The rows lie along a hidden order. The number after each row says roughly how far along it the row is, from 0 to 12. A new part has a new order.
(in the rows, 128 means zero)
[119 134 111 166 118 125 136 120  26  99 124 138 148 114 131 125 109 119
 147 154 131 120 120 114 151 140 122 119 141 173 119 119 123 153 131 150
 125 130 134 145 136 147 120 105 133 116 124 132 134 129 126 150 134 123
 140 123 137]
6
[144 127  72 132 127 135 162 115 201 149 118 126 126 128 127 115 119 134
 128 122 127 126 148 120 142  71 143 164 134 108 121 131 141 118 153 137
 143 120 134  90 130 119 124 114 103 136 130 114 127 155 135 142 118 132
 127 137 175]
2
[125 146 109 171 123 140 151 125   1 113 128 126 173 118 127 129 156 120
 152 153 134 120 106  92 130 160 117 101 132 188 125 108 115 159 128 165
 125 132 117 166 129 141 109 100 160 114 123 154 143 126 114 183 125 121
 145 111 156]
7
[137 144  96 134 125 126 134 116 131 133 105 112 117 124 130 127 127 133
 129 177 118 135 135 145 133 139 127 139 141 128 114 137 139 117 104 119
 131 127 116 110 107 125 167 127 101 149 129 141 145 112 122 116 130 127
 136 117 103]
5
[133 122 176 122 133 126 114 128  61 134 135 118 124 134 125 133 133 134
 124 131 129 143 141 138 107 115 128 151 134 121 132 138 130 106 148 129
 131 124 122 117 150 118 126 102  96 133 122 131 126 124 124 139 128 128
 133 128  93]
4
[126 126  93 110 120 126 146 128 134 154 128 136 138 134 127 122 171 133
 130 101 129 147 105 144 142 117 128 168 117 125 135 123 131 129 151 127
 137 138 131  96 105 154 128 137 138 122 131 108 129 127 135 130 136 141
 134 124 159]
5
[118 134  85 106 143 130 177 129 122 131 128 133 112 110 121 132 112 139
 127 184 123 123 117 126 134  89 131 129 120 141 139 121 123 133 118 139
 118 138 135  96 121 139 120  83 138 130 135 100 128 147 125 129 139 140
  99 122 115]
2
[113 125 155 147 125 121 118 144 118 138 127 132 132 116 130 132 183 126
 127  88 133 146 101 134 144 141 121 145 124 157 142 117 119 153 130 114
 130 146 138  94 121 144 114 100 177 122 135  74 129 103 126 119 140 144
 140 136 141]
10
[117 127 131 142 131 130 116 134  39 138 131 135 117 144 120 134 137 130
 125 139 127 141 125 143 144 132 129 122 132 142 128 126 124 120 133 130
 136 114 114 127 143 128 136 104 126 121 130 148 119 137 115 129 130 128
 132 133  86]
7
[128 113  59  88 116 119 137 140 150 169 137 138 119 118 124 127 157 138
 114 111 125 152 107 147 114 127 130 154 145 125 120 124 110 129 110 134
 134 129 127  72 115 150 113 104 159 124 133 109 124 137 138 121 121 148
 120 147 157]
1
[141 117  66  93 123 118 158 123  98 150 117 124 100 138 125 119  87 141
 124 126 125 139 141 155 123 106 140 166 152 117 119 134 131 101 149 138
 145 112 121  64 163 131 132 100  84 132 133 125 117 158 131 132 119 141
 117 134 169]
1
[132 126 150 131 130 120 133 127   1 127 119 135 119 139 137 126 122 132
 127 140 127 139 146 150 115 125 139 112 124 162 137 129 131 126 117 116
 141 122 121 144 108  84 129 140 158 115 123 107 125 157 124  91 117 123
 129 121 145]
7
[125 142 116 111 141 138 172 129 144 114 129 154 121 111 133 135 151 131
 131 187 129 113  83  91 124  89 122 107 102 145 137 112 105 155 111 123
 122 144 148 175  97 136 126  92 164 125 132  95 141 124 114 144 141 129
  99 113  65]
0
[148 112 169 107 137 117 120 126  97 124 137 112 128 133 134 125 150 141
 123 110 122 144 163 144  98  36 135 150 131 113 133 136 126 122 146 132
 138 127 119 148 119 101 116 136 128 125 117 132 127 123 134 100 119 120
 122 127 147]
5
[113 139 165 113 151 130 133 136 255 148 129 133 106 109 126 132 134 147
 110 147 126 139 146 163 136 127 136 105 119 161 146 119 112 127 119 134
 113 124 151  79 147 148  78  86 138 126 133  84 130 154 149 156 143 147
 112 140 142]
4
[141 147  58 137 121 136 137 113  82 108 101  95 119 127 133 133 116 125
 143 158 121 134 138 137 144 139 125 106 147 137 111 139 141 121  94 117
 145 118 124  96 112 115 148 135 102 154 127 129 130 113 124 128 128 116
 128 112 124]
8
[134 125 121 163 135 126 124 117  96 149 151 149 124 118 121 132 159 136
 119 159 129 145 128 123 127 115 131 147 125  99 116 132 149 140 115 120
 124 134 133 124 108 137 115 148  65 134 130 117 122 137 135 118 128 138
 124 143 104]
4
[134 124 130 100 120 126 131 117  37 110 108 105 112 134 131 123 109 137
 116 160 125 134 153 162 134 136 134 152 143 111 120 127 147 103 131 121
 128 115 111 109 142 129 156 118  90 142 127 149 139 132 117 117 133 130
 130 118 113]
6
[131 125  90 109 115 134 142 121 166 145 127 128 125 124 129 117 194 126
 125 118 127 145 129 130 143  80 138 169 131 133 127 126 133 121 152 123
 139 129 129  72  99 133 133 119 154 117 128  80 126 134 137 117 123 144
 125 128 165]
2
[132 130 151 141 133 133 129 116  20 139 133 130 120 139 123 132 117 135
 118 161 127 146 149 130 129 112 133 141 122 112 118 135 159 114 123 133
 123 127 124 101 144 117 121 121  32 132 124 121 114 154 116 129 111 135
 118 146 135]
5
[140 142  87 109 121 136 141 115  87 102 105 100 119 133 134 134 132 130
 125 146 125 134 137 143 132 141 132 119 134 126 116 131 144 116 117 117
 138 115 119 111 119 127 142 141 103 152 125 125 136 105 121 129 132 123
 130 114 100]
9
[130 130 125 117 120 119 134 115  26 137 109 111 108 128 129 122 113 133
 117 182 129 135 130 158 127 137 129 149 144 132 116 131 130 108 134 119
 126 123 112 108 140 126 151 105 125 134 123 139 136 119 120 115 132 135
 128 123 133]
3
[110 129 206 102 124 127 136 131   1 122 127 127  97 152 129 125 118 128
 122 156 117 148 146 142 142 122 138 140 132 143 122 120 123 123 134 134
 148 102  96 115 170  88 145  85 130 124 129 165 124 150 131 120 140 118
 139 132  56]
12
[139 121 141 146 135 119 148 126   1 137 126 116 128 141 136 131 109 137
 126 146 125 140 163 149  92 113 137 147 133 142 137 136 140 109 124 129
 136 134 127 126 119  80 125 147 136 118 121 116 126 149 117  90 111 126
 127 121 186]
3
[134 119 185  96 131 124  95 131 129 104 129 136 121 128 128 121 161 129
 124 106 124 144 141 139 134  98 131 138 127 130 130 133 120 131 157 129
 142 115 119 140 131 118 120 101 135 128 122 145 127 120 131 117 133 119
 129 126  75]
7
[132 138 127 122 119 118 127 120 124 150 104 137 124 113 133 119 163 141
 118 172 128 131 107 143 125 134 126 147 127 136 121 136 115 116 133 135
 117 138 117 131  96 137 155 119 162 133 120 132 149 101 128 119 135 130
 139 116  95]
1
[144 130  82 112 134 129 204 109 113 147 106 139 137 164 128 111 109 140
 140 115 131 122 131 136 153  78 136 175 114 112 134 137 153 106 182 137
 146 122 121 110 154 133 110 127  40 144 128 136 124 157 131 153 134 126
 140 120 165]
4
[139 119  69  95 119 121 138 138 162 152 128 139 115 106 127 120 132 140
 116 106 130 130 120 140 122 112 137 148 154 145 112 128 115 128 109 133
 142 127 140  96 130 132 116  76 165 124 135 108 131 144 142 135 119 138
 121 136 142]
1
[140 133  85 115 121 139 176 110 177 138 111 136 143 148 130 111 154 130
 136 113 130 131 130 128 156  68 137 189 108 116 135 132 149 114 173 133
 142 130 126  98 104 134 131 140 109 133 125 115 131 134 138 142 134 132
 134 117 176]
3
[136 131 105 103 115 130 151 110  96 127 107 123 125 147 132 114 126 128
 132 129 127 140 132 152 151  88 140 185 116 126 135 133 150 100 190 123
 146 118 123  71 126 129 142 134 123 127 127 112 121 144 132 120 135 142
 135 116 183]
3
[137 121 127 144 134 120  87 132 222 106 126 140 128 115 125 124 122 130
 135 125 130 128 125 155 143 133 130 117 134 141 134 131 140 121 148 120
 137 117 134 150 124 142 135 117 131 108 133 133 122 135 116 111 113 129
 120 123 133]
3
[117 119 103 133 127 108 118 152 125 151 137 132 123 114 122 130 134 134
 128  98 130 138 105 144 142 161 120 150 139 136 129 114 113 145 111 129
 136 144 134 101 142 158 126 119 159 123 145 118 133 116 129 118 132 145
 134 143 145]
8
[123 133 147 108 146 137 159 121  40 115 130 124  82 135 132 143  92 142
 118 210 121 134 130 129 106  96 132 135 124 136 134 124 118 117 132 121
 137 121 129 109 142 122 126  90  83 117 128 103 122 156 103 133 132 148
  99 126 119]
1
[123 141 156 126 148 138 124 123  58  98 117 126  86 149 140 143  76 130
 127 231 127 123 123 124 102 118 127 114 117 153 132 110 101 121 130  97
 130 113 144 127 174 119 147 108  72 112 128  82 130 149 102 154 129 138
 101 131  74]
0
[129 130 119 125 123 118 137 116  33 149 102 111 107 125 129 119 105 136
 118 197 125 132 128 158 121 131 128 145 144 134 117 136 128 103 139 129
 120 125 109  99 138 123 160 109 125 132 121 129 138 119 121 109 124 139
 129 119 127]
2
[151 131  34 108 124 144 200 102 221 181 112 130 138 153 124 105 110 139
 138 128 125 122 154 118 149  43 144 186 123 101 122 137 153 106 178 151
 146 123 125 101 118 119 127 128  61 138 125 144 125 163 139 149 121 126
 129 121 181]
0
[142 141 155 146 131 134 119 116  27 118 126 120 136 120 130 129 137 125
 124 146 136 138 126 114 113 125 134 130 112 141 119 126 152 130 115 122
 128 120 128 123 132 118 118 107 108 124 123 115 134 135 123 145 121 132
 126 124 123]
5
[133 125 170 126 131 122 119 122  67 118 126 127 120 133 132 127 137 130
 125 131 126 138 142 146 115 111 134 134 134 139 135 136 131 116 139 126
 137 120 122 124 140 100 123 116 138 124 123 127 129 132 127 112 124 124
 132 124 119]
6
[119 134  92 138 133 135 174 124  86 121 133 141 119 108 128 132 124 134
 130 163 125 110  99  91 127  74 126 125 115 130 143 121 122 146 119 133
 131 149 136 146 100 137 139  93 147 125 138 121 130 139 121 110 140 132
 106 114 115]
4
[118 133 174 159 119 118 117 101   1  86 109 140 142 101 134 123  77 109
 148 146 128 120 122 121 127 164 134  90 141 208 131 116 114 151 133 149
 132 121 120 114 166 123 121  90 144 118 121 108 138 147 114 166 136 123
 141 127 133]
11
[108 131 125 172 138 123 147 124 160 152 125 131 118 115 124 124  90 142
 112 110 122 124 145 135 144 109 138 110 134 141 143 124 131 114 151 133
 122 139 139  75 128 154 127 111 144 126 138 123 116 166 152 114 146 140
 113 149 172]
9
[121 133  82 128 115 135 168 129   1 121 111  89 139 142 139 122  98 123
 162 195 136 127 139 126 156  76 112 135 155 163 117 134 136 109 156 167
 114 122 132 143 148 134 123  71 113 105 124 155 120 110 112 145 109 118
 126 115 195]
2
[124 128  97 102 118 123 140 121 156 146 125 140 138 134 128 122 162 131
 134  82 131 150 101 133 152 121 126 171 109 130 137 123 137 130 151 125
 136 149 128 103 101 159 131 149 139 125 131 111 131 121 136 125 138 146
 137 122 155]
6
[138 131 120 148 127 136 135 124   1 123 127 126 128 137 131 125 149 133
 129 183 134 137 138 123 131  91 128 153 127 119 114 136 162 110 134 122
 116 121 137 122 129 122 117 107  71 119 126 131 123 132 125 125 114 133
 118 129 135]
1
[138 153 112 135 126 123 121 116 181 118 102 129 124 109 136 124 160 141
 121 157 118 130 137 142 145 130 130 157 138 132 119 132 143 115  90 128
 134 132 122 138  86 123 172 122 107 157 131 144 148  99 124 120 142 122
 142 114  78]
5
[113 133 184 134 144 136 137 116   2 116 116 136  93 151 139 141 115 138
 112 191 127 137 119 129  98 124 131 105 121 139 148 121 101 121 164 101
 129 114 141 107 148 126 125 107 104 119 123  80 117 162 118 151 142 140
 104 143  90]
4
[123 116 127 138 136 106 149 138  51 136 113 126 110 139 126 133 117 139
 126 110 131 139 115 155 125 143 130 145 145 145 130 127 120 118 131 126
 144 123 128  80 187 132 103  81 109 130 139 103 120 133 122 136 130 139
 126 151 142]
9
[136 130 107 133 124 128 131 121  21 128 136 124 120 140 134 124 141 134
 127 188 135 141 154 136 142  91 126 161 138 104 110 143 173 101 144 123
 121 119 142 117 129 126 127 115  57 122 128 126 118 127 129 100 113 136
 115 131 136]
0
[115 131  88 132 144 130 178 123  84 125 118 132 103 126 123 131  95 135
 131 217 122 125 131 128 133  97 129 122 122 136 142 120 122 121 132 131
 112 129 136 104 148 136 134  94 116 127 134 102 121 153 118 128 137 137
  93 132 108]
2
[129 129 103 125 123 127 165 121 121 141 113 135 138 153 128 122 152 132
 123 129 131 140 114 132 149 106 130 171 113 120 139 129 141 119 172 127
 142 135 125 115 141 142 127 151 106 127 129 115 123 127 128 133 141 134
 138 121 166]
6
[128 128 135 182 142 132 172 123 145 130 131 111 133 139 127 124 131 133
 141 116 134 126 150 121 153  93 137 137 124 155 137 128 142 114 152 128
 148 125 138 100 174 103 114  89  87 129 136  83 127 132 120 146 131 121
 137 143 169]
11
[132 132 134 118 128 116 127 114 116 133 106 123 112 128 131 123 126 148
 108 185 122 137 134 156 122 139 133 172 135 120 122 134 128 105 133 140
 119 129 104 104 116 134 169 113 112 144 124 145 142 118 118 108 127 139
 134 121 102]
3
[112 137 205 144 148 139 112 116   4 107 128 117  87 150 143 143  69 136
 116 190 125 131 134 119 100 122 133 123 127 144 129 121 112 122 142  92
 150 114 138 121 167 118 144 117  72 110 124 122 122 150 108 139 130 147
 114 136 121]
4
[117 121 178 119 132 122 119 126   1 127 126 101 100 147 122 130  84 132
 122 164 121 147 164 150 126 111 136 179 145 126 125 135 138  95 145 132
 135 109 104  85 187 101 148  93  93 128 128 151 117 142 112 128 128 131
 128 135 117]
7
[117 124 144 147 128 122 129 147 157 146 129 135 144 114 128 133 202 129
 129  85 137 138  96 118 146 141 120 143 115 157 140 115 122 156 123 116
 133 150 140 116 117 143 106 104 182 122 135  73 136  99 131 133 140 134
 137 139 132]
10
[126 129 167 133 126 129 122 129  34 130 127 121 122 132 126 132 116 126
 123 141 131 135 135 134 120 113 131 146 139 138 125 135 133 106 134 122
 132 122 123 108 150 109 134  93 120 129 127 133 127 127 118 145 130 128
 136 126  89]
5
[115 125 126  82 105 133 113 124  95 136 124 126 126 128 132 119 181 119
 127 107 125 170 105 136 143 109 132 186 114 122 142 122 141 110 176 112
 135 140 120  54  71 155 156 172 181 105 124  84 117 114 131  91 140 161
 129 114 175]
4
[110 126 105 203 132 128 163 112   1 138 115 134 125 142 129 126  66 129
 132 161 119 116 131 101 128  80 132 137 132 116 139 125 124 120 168 123
 131 142 126 119 139 139 184 133  97 127 137 139 105 163 127 101 144 126
 108 146 134]
9
[130 132 145 148 137 130 116 116  68 129 144 139 121 130 126 130 150 136
 112 151 133 147 138 124 126 101 131 149 115 103 114 139 169 114 123 113
 126 129 135 114 123 121 123 128  43 127 127 115 122 143 132 119 119 138
 112 142 115]
3
[144 136 112  62 125 141 122 124 157  70 120 106 122 137 133 128 140 138
 105 127 132 132 143 161 131 131 145 135 126  90 125 118 152 109 131 117
 128 114 114 126 118 144 133 136  77 155 127 145 151 138 121 133 131 122
 127 109  54]
12
[114 136 132 192 134 126 140 120  79 123 110 138 131 128 132 123  61 123
 134 157 127 109 128 110 135 113 133 104 124 145 138 114 115 131 156 112
 123 136 145 118 140 135 179 135 133 124 139 123 119 151 141 114 147 121
 105 147 116]
8
[136 126 127  78 122 124 125 126 114 112 128 111 123 133 126 121 133 140
  99 146 133 126 138 164 135 138 134 162 133 102 126 116 141 107 150 129
 117 123 110 135 134 150 144 117 107 135 127 150 156 133 122 125 133 130
 128 112  99]
7
[120 122 181 139 125 125 125 106  21 129 113 135 119 127 130 129  72 125
 130 153 124 131 143 135 134 106 132 116 132 161 126 137 137 126 127 154
 120 134 125  94 163 120 130 102  54 130 123  98 117 164 108 135 120 122
 118 153 146]
9
[119 127 144 145 123 125 130 101   1 116 114 133 135 126 134 124 100 121
 143 159 128 127 121 127 131 138 128 101 139 170 118 130 119 134 142 150
 122 128 119 113 150 129 120  89 111 120 119 114 121 150 114 151 130 127
 138 132 139]
8
[123 136 131 123 141 131 174 117  39  94 113 125  92 120 132 132  68 129
 127 203 123 119 127 123 122  89 134 138 122 156 136 124 127 119 142 115
 138 122 129 108 158 112 151  81 122 121 131  98 124 152 107 119 135 140
  94 119 120]
1
[111 139 188 120 151 136 116 125 169 128 126 125  90 133 135 138  94 145
 110 179 125 139 149 157 113 126 135 114 129 155 142 122 113 113 139 114
 129 113 142  83 166 133  99  98  99 119 127  90 124 154 124 157 135 151
 109 141 127]
3
[124 138  11 174 121 126 134 117   1  96 126 122 143 117 130 125 120 117
 150 174 132 124 117 120 132 152 126 114 146 170 120 117 123 147 149 139
 137 114 116 137 137 134 113 104 143 109 123 134 137 130 125 156 135 131
 150 114 148]
6
[138 118  66  97 122 123 158 126 129 153 118 135 108 137 126 119 119 140
 125 113 127 136 120 148 128 112 136 160 141 120 125 133 127 117 140 136
 142 122 129  84 142 130 119 109 106 134 131 124 127 150 132 138 125 140
 125 134 154]
2
